Here is a tiny trained network, its code and every weight. The questions are about switching its units off for an input and a class, where a switched-off unit gives its printed mean instead of its output.

import numpy as np


def w(rows, s, z=0):
    codes = np.array(rows[::2]) - 128.0
    scale = np.full(codes.shape[1], s)
    scale[-1] = z or s
    return codes * scale


def f(y):
    return np.maximum(y, 0)


def log_softmax(a):
    a = a - a.max(-1, keepdims=True)
    return a - np.log(np.exp(a).sum(-1, keepdims=True))


def net(x, mask):
    res = np.array(x, float).reshape(1, 2) / 4 @ E
    y = f(res @ A[0][:, :-1].T + A[0][:, -1])
    res = res + np.where(mask, y, B[0][:, -1]) @ B[0][:, :-1]
    return log_softmax(res[-1] @ U[:, :-1].T + U[:, -1])


A, B = {}, {}
E = w([
[153,176,123,191,241,242],'x0',
[211,251,84,110,114,60],'x1',
],0.015)
A[0] = w([
[93,57,194,186,164,185,8],'neuron 0',
[145,142,146,215,200,195,166],'neuron 1',
[216,200,88,126,119,58,50],'neuron 2',
[147,100,147,108,156,88,249],'neuron 3',
[70,46,184,135,101,152,246],'neuron 4',
[184,236,78,168,166,119,49],'neuron 5',
[80,93,148,77,3,90,214],'neuron 6',
[78,58,57,87,65,23,140],'neuron 7',
[79,114,124,59,75,84,106],'neuron 8',
[17,21,188,79,109,156,61],'neuron 9',
[138,140,120,57,29,63,25],'neuron 10',
[191,182,104,79,131,50,233],'neuron 11',
[72,59,148,105,89,71,49],'neuron 12',
],0.014,0.013)
B[0] = w([
[189,191,248,230,107,117,191],'neuron 0',
[73,186,87,102,144,199,226],'neuron 1',
[119,111,205,237,77,99,202],'neuron 2',
[22,58,30,58,50,166,187],'neuron 3',
[51,84,78,131,36,117,241],'neuron 4',
[121,152,191,209,101,164,198],'neuron 5',
[62,170,102,121,143,207,253],'neuron 6',
[102,139,155,148,124,191,238],'neuron 7',
[140,178,178,135,160,188,194],'neuron 8',
[133,61,209,211,61,102,228],'neuron 9',
[180,175,205,188,156,116,201],'neuron 10',
[62,70,82,127,52,128,236],'neuron 11',
[121,218,213,190,212,171,188],'neuron 12',
],0.016,0.027)
U = w([
[124,98,226,211,58,84,56],'0',
[120,222,192,173,209,212,83],'1',
[63,60,53,92,52,164,248],'2',
[183,66,34,47,253,55,7],'3',
[219,45,55,42,222,59,7],'4',
[220,205,34,32,248,73,7],'5',
[203,56,57,57,208,62,7],'6',
],0.017,0.013)

Each question gives the input, the list of numbers given to net, and the class t.
The units are the neurons (one row each of A and B). Each row of codes is followed by its name. A weight is (code - 128) times the scale printed after its matrix; where a second scale follows, it is the last column's (A, B and U).
mask holds one flag per neuron, in row order. A switched-off neuron (its flag False) gives its mean, the last column of its row in B, instead of its output. The means were averaged over made-up inputs and are rounded, as every weight is.
A unit's drop is (log p(t) with every unit on - log p(t) with that unit switched off) / (log p(t) with every unit on - log p(t) with every unit switched off).
The circuit of an input: a set's keep is (log p(t) with only the set's units on - log p(t) with every unit switched off) / (log p(t) with every unit on - log p(t) with every unit switched off). Starting from the 12 units with the biggest drops (on a tie, the unit counted first), units are removed one at a time, each time the one whose removal leaves the highest keep (on an exact tie, the one counted first), for as long as the keep stays at least 0.8.
circuit, biggest first: the units of the circuit, biggest drop first
unit that matters most: the unit with the biggest drop
k most important neurons: the k neurons with the biggest drops, biggest first
drop of u: that unit's drop, to one decimal
input [-4,3], class 1: circuit, biggest first -> neuron 9
input [3,-1], class 2: 3 most important neurons -> neuron 12; neuron 10; neuron 8
input [3,5], class 0: 2 most important neurons -> neuron 5; neuron 2
input [1,3], class 2: 4 most important neurons -> neuron 0; neuron 9; neuron 10; neuron 12
input [5,6], class 0: 2 most important neurons -> neuron 5; neuron 2
input [-4,2], class 1: 2 most important neurons -> neuron 4; neuron 10
input [8,-8], class 0: 3 most important neurons -> neuron 0; neuron 9; neuron 4
input [-5,-4], class 1: 3 most important neurons -> neuron 12; neuron 6; neuron 11
input [4,5], class 0: 2 most important neurons -> neuron 5; neuron 6
input [-8,-7], class 1: 4 most important neurons -> neuron 12; neuron 6; neuron 8; neuron 7
input [1,2], class 2: 2 most important neurons -> neuron 0; neuron 9
input [-3,-1], class 2: drop of neuron 0 -> 0.3
input [7,-8], class 0: drop of neuron 0 -> 5.9
input [-3,-3], class 2: unit that matters most -> neuron 0
input [-3,-2], class 2: drop of neuron 0 -> 0.3
